Look-ups in named tables: a row name and a column name give one cell, copied from the table.

vikati =
	toropu	gifav	piguvu
filis	56.054	83.729	58.114
dag	49.178	74.979	68.031
fasud	51.557	77.096	61.344
girofek	55.082	63.006	62.674
purivif	48.345	64.892	55.172
sapibog	43.589	62.505	61.532
pov	50.689	53.417	59.207
sozemem	41.061	53.615	55.536
sof	31.953	50.539	55.216
dis	39.126	47.442	63.943
fiv	31.967	39.275	55.075
dep	22.066	44.203	59.155

piguvu of filis is 58.114
piguvu of purivif is 55.172
toropu of pov is 50.689
toropu of sof is 31.953
piguvu of dag is 68.031
toropu of girofek is 55.082
toropu of sapibog is 43.589
toropu of dag is 49.178
gifav of fasud is 77.096
gifav of sozemem is 53.615
piguvu of fasud is 61.344
piguvu of pov is 59.207

midil =
,mem,benid,zuku,zof,rutele,bezudo,kup
vip,238,257,224,216,226,557,561
fid,359,384,352,336,346,562,566
gazo,614,637,621,587,599,542,541
mog,669,634,679,620,648,515,512
livaso,683,458,692,461,581,587,593
raf,533,548,536,550,543,520,519
ritu,667,709,678,653,658,525,523
gom,412,547,410,533,468,512,511
dini,333,372,325,414,377,487,486
sur,761,755,777,744,753,539,539
nuga,494,534,494,509,500,534,535
fogotup,341,608,337,535,426,517,514

gom, bezudo => 512
dini, zuku => 325
mog, bezudo => 515
ritu, zuku => 678
nuga, rutele => 500
mog, rutele => 648
raf, zuku => 536
dini, rutele => 377
dini, bezudo => 487
ritu, kup => 523
fid, bezudo => 562
fogotup, bezudo => 517
nuga, mem => 494
raf, zof => 550
dini, mem => 333
nuga, kup => 535
Row with the largest zuku: sur

savuv
fields: vit, vizofa, rivumod, tek, fup, dela, senedis, kas, dem
lokolub: [14.05, -5.36, 41.34, -6.04, 18.18, 4.39, 22.09, 20.62, 25.23]
sabu: [27.57, 23.39, 29.49, 23.69, 29.41, 26.49, 27.45, 27.76, 29.88]
pobezul: [-38.62, -64.73, -55.05, -69.12, -52.63, -58.38, 28.06, 28.56, -56.01]
sovamoz: [26.91, 14.99, 43.30, 15.25, 20.60, 16.18, 30.97, 30.55, 30.91]
noz: [34.82, 33.17, 48.09, 34.47, 58.09, 46.32, 11.11, 9.53, 51.65]
gasu: [6.18, 5.03, -37.76, 4.12, -27.91, -8.64, 29.06, 29.23, -21.75]
vimo: [24.81, 26.16, -1.48, 26.60, -2.96, 12.57, 45.50, 47.28, 5.86]
bezizor: [66.99, 86.80, 14.54, 90.09, -2.37, 44.09, 60.56, 63.10, 27.11]
duz: [2.45, -15.11, 20.05, -16.55, 20.18, 2.11, 11.87, 10.34, 14.77]
meda: [36.90, 33.53, 45.02, 34.66, 35.79, 34.15, 31.54, 31.75, 41.03]
mafi: [12.66, -9.14, 60.63, -9.63, 47.31, 16.43, 17.36, 15.93, 42.03]
begizuv: [-4.81, -25.74, 12.26, -27.58, 6.03, -11.06, 23.13, 22.57, 3.13]
vevomen: [33.45, 35.50, 32.11, 36.61, 43.89, 40.81, 22.56, 22.31, 40.43]
meb: [8.00, 2.31, -9.62, 1.40, 1.13, 3.10, 25.89, 26.26, -1.37]

dela of pobezul: -58.38
dem of gasu: -21.75
dem of mafi: 42.03
vizofa of meda: 33.53
tek of meb: 1.40
tek of sabu: 23.69
vizofa of mafi: -9.14
dela of duz: 2.11
tek of meda: 34.66
fup of sabu: 29.41
senedis of bezizor: 60.56
vizofa of gasu: 5.03
fup of lokolub: 18.18
Which row has the largest rivumod? mafi

Table mut
        fibapa  gok  dev  pivagis  pivug
zuk         41   92   83       98    187
fotobi      90  175    8       85     93
nekola      93  134   74      106     41
melag      147  105  157      134    196
segibe      53   24  166       73    176
kolak      149  116  108       92     41
bam         83   88  118       82    223
vozit      181  145   86       55    205

What is the gok of kolak in mut?
116
What is the dev of vozit in mut?
86
What is the pivagis of melag in mut?
134
What is the pivug of melag in mut?
196
What is the dev of melag in mut?
157
What is the dev of nekola in mut?
74
What is the gok of nekola in mut?
134
What is the pivug of kolak in mut?
41
What is the pivug of bam in mut?
223
What is the gok of zuk in mut?
92
What is the gok of melag in mut?
105
What is the pivug of zuk in mut?
187
What is the fibapa of kolak in mut?
149
What is the fibapa of fotobi in mut?
90
What is the gok of fotobi in mut?
175
What is the pivagis of kolak in mut?
92
What is the pivagis of vozit in mut?
55
What is the pivug of vozit in mut?
205
Which row has the largest fibapa? vozit

geg =
,big,fibu,tipure,zos,tudi,delimem,lom
rekine,35647,12568,27541,19586,52029,52499,27660
lupa,33282,31903,35194,34101,47447,47765,34404
sog,39571,32189,35574,33712,51465,51806,37122
gor,39469,37789,30022,33425,57425,58224,35806
dusiku,45226,49871,48887,49945,42504,41992,49720
taloke,77037,85421,69095,76192,50534,50350,77801
tos,35856,38278,39940,39910,43342,43057,39482
guven,38594,21357,28358,24439,49398,49337,31642
zogiku,40813,52781,29387,40759,60410,61504,39833
kab,33624,50820,20861,35676,63214,64539,33258
nazab,40564,58906,39452,49431,55465,56381,44782
fim,43784,69079,45999,58271,47440,47243,51980
likeve,66432,50330,77343,63953,30725,29282,68895
teb,44589,66893,42838,55156,54947,55675,50213

tudi of teb = 54947
zos of rekine = 19586
delimem of nazab = 56381
lom of zogiku = 39833
tudi of nazab = 55465
tipure of likeve = 77343
lom of fim = 51980
zos of kab = 35676
zos of dusiku = 49945
tudi of zogiku = 60410
tipure of nazab = 39452
lom of teb = 50213
tudi of sog = 51465
delimem of taloke = 50350
delimem of sog = 51806
tudi of rekine = 52029
fibu of kab = 50820
big of zogiku = 40813
fibu of nazab = 58906
zos of likeve = 63953

zim
        revazo  rafufi  zef  tup  gilo  gabudap  rezu
vikage      80      41   74   60   169      169    72
tofa       157     188  186  190   165      165   179
doz        247     187  243  212   161      159   236
mafi       154     154  151  154   166      164   159
buzefo     248     243  241  239   188      189   247

mafi, gabudap => 164
doz, rezu => 236
tofa, gilo => 165
mafi, rezu => 159
buzefo, revazo => 248
buzefo, tup => 239
vikage, gabudap => 169
vikage, tup => 60
tofa, tup => 190
buzefo, gilo => 188
doz, rafufi => 187

seta =
,vuso,lovis,tadur,barodum,pani,kisabab,kotigi
ruvoto,97,103,113,127,109,108,99
kupodo,124,114,112,112,108,114,114
depogap,158,109,117,147,122,145,94
kivi,51,96,135,114,123,119,88
tetodat,164,101,116,99,117,153,145
rofo,65,82,118,131,116,114,97
divez,192,120,135,157,131,174,93
gug,131,95,105,78,126,118,118
tomu,118,113,112,121,108,112,107
vub,93,102,132,94,136,128,88
kikid,169,116,127,124,118,161,124

What is the pani of gug in seta?
126
What is the tadur of kupodo in seta?
112
What is the vuso of depogap in seta?
158
What is the tadur of ruvoto in seta?
113
What is the barodum of vub in seta?
94
What is the kotigi of gug in seta?
118
What is the kotigi of tetodat in seta?
145
What is the tadur of kikid in seta?
127
What is the tadur of gug in seta?
105
What is the barodum of tomu in seta?
121
What is the kisabab of kupodo in seta?
114
What is the lovis of kupodo in seta?
114
What is the barodum of tetodat in seta?
99
Row with the largest kotigi: tetodat

